Here is a tiny trained network, its code and every weight. The questions are about switching its units off for an input and a class, where a switched-off unit gives its printed mean instead of its output.

import numpy as np


def w(rows, s, z=0):
    codes = np.array(rows[::2]) - 128.0
    scale = np.full(codes.shape[1], s)
    scale[-1] = z or s
    return codes * scale


def norm(h):
    return h / np.sqrt((h * h).mean(-1, keepdims=True) + 1e-5)


def f(y):
    return np.maximum(y, 0)


def log_softmax(a):
    a = a - a.max(-1, keepdims=True)
    return a - np.log(np.exp(a).sum(-1, keepdims=True))


def net(x, mask):
    res = np.array(x, float).reshape(1, 7) / 4 @ E
    u = 0
    for l in range(2):
        y = f(norm(res) @ A[l][:, :-1].T + A[l][:, -1])
        res = res + np.where(mask[u : u + 9], y, B[l][:, -1]) @ B[l][:, :-1]
        u += 9
    return log_softmax(norm(res)[-1] @ U[:, :-1].T + U[:, -1])


A, B = {}, {}
E = w([
[109,172,80],'x0',
[163,45,79],'x1',
[45,158,67],'x2',
[124,85,21],'x3',
[146,54,95],'x4',
[254,157,174],'x5',
[153,159,68],'x6',
],0.0092)
A[0] = w([
[104,135,153,10],'L0N1',
[86,134,161,102],'L0N2',
[113,159,152,1],'L0N3',
[145,31,102,126],'L0N4',
[167,111,254,135],'L0N5',
[160,36,105,111],'L0N6',
[164,87,102,19],'L0N7',
[102,30,114,110],'L0N8',
[44,140,181,74],'L0N9',
],0.011,0.0074)
B[0] = w([
[79,122,86,128],'L0N1',
[114,101,2,156],'L0N2',
[224,81,42,128],'L0N3',
[171,112,32,204],'L0N4',
[155,209,99,253],'L0N5',
[144,142,8,195],'L0N6',
[187,35,34,132],'L0N7',
[167,33,84,191],'L0N8',
[70,71,29,177],'L0N9',
],0.0077,0.0059)
A[1] = w([
[180,205,122,65],'L1N1',
[116,124,79,2],'L1N2',
[156,74,255,132],'L1N3',
[226,175,247,118],'L1N4',
[164,186,188,69],'L1N5',
[130,46,171,138],'L1N6',
[152,184,115,95],'L1N7',
[26,43,183,151],'L1N8',
[184,81,56,52],'L1N9',
],0.0099,0.0073)
B[1] = w([
[184,150,166,192],'L1N1',
[216,34,56,128],'L1N2',
[158,231,96,161],'L1N3',
[213,210,154,254],'L1N4',
[193,90,37,181],'L1N5',
[201,124,71,152],'L1N6',
[133,118,104,177],'L1N7',
[116,2,81,185],'L1N8',
[148,40,83,212],'L1N9',
],0.0099,0.0044)
U = w([
[67,54,95,193],'0',
[230,211,150,255],'1',
[49,168,75,96],'2',
[46,139,170,1],'3',
[54,125,220,1],'4',
[173,38,6,200],'5',
[64,78,143,10],'6',
[60,130,90,131],'7',
],0.011,0.0074)

Each question gives the input, the list of numbers given to net, and the class t.
The units are the neurons (one row each of A and B). Each row of codes is followed by its name. A weight is (code - 128) times the scale printed after its matrix; where a second scale follows, it is the last column's (A, B and U).
mask holds one flag per neuron, layer by layer. A switched-off neuron (its flag False) gives its mean, the last column of its row in B, instead of its output. The means were averaged over made-up inputs and are rounded, as every weight is.
A unit's drop is (log p(t) with every unit on - log p(t) with that unit switched off) / (log p(t) with every unit on - log p(t) with every unit switched off).
The circuit of an input: a set's keep is (log p(t) with only the set's units on - log p(t) with every unit switched off) / (log p(t) with every unit on - log p(t) with every unit switched off). Starting from the 12 units with the biggest drops (on a tie, the unit counted first), units are removed one at a time, each time the one whose removal leaves the highest keep (on an exact tie, the one counted first), for as long as the keep stays at least 0.8.
units of the circuit, in order: the units of the circuit, biggest drop first
unit that matters most: the unit with the biggest drop
k most important neurons: the k neurons with the biggest drops, biggest first
k most important neurons of layer l: the k neurons of layer l with the biggest drops, biggest first
drop when u is switched off: that unit's drop, to one decimal
input [0,-7,2,-3,-3,-2,-2], class 0: unit that matters most	L0N9
input [6,8,8,-8,2,2,2], class 2: 3 most important neurons	[L0N8, L0N4, L1N9]
input [4,-2,2,-7,2,-4,-3], class 0: units of the circuit, in order	[L1N8, L0N6]
input [6,-7,2,-6,5,-3,-1], class 0: 2 most important neurons of layer 1	[L1N8, L1N4]
input [-4,-3,-4,4,-5,-3,-4], class 0: 2 most important neurons	[L0N9, L1N4]
input [0,-7,0,-6,5,-7,5], class 0: 2 most important neurons	[L1N8, L0N5]
input [-3,-7,0,-8,2,-7,-7], class 0: 2 most important neurons	[L1N8, L0N9]
input [6,0,-1,0,-5,-1,-2], class 7: 2 most important neurons	[L1N4, L0N5]
input [0,-7,5,3,5,2,2], class 2: drop when L1N4 is switched off	0.2
input [3,-4,-6,3,-6,-5,-3], class 0: drop when L0N5 is switched off	0.1
input [-1,4,0,-8,-3,-5,-2], class 0: drop when L1N8 is switched off	0.2
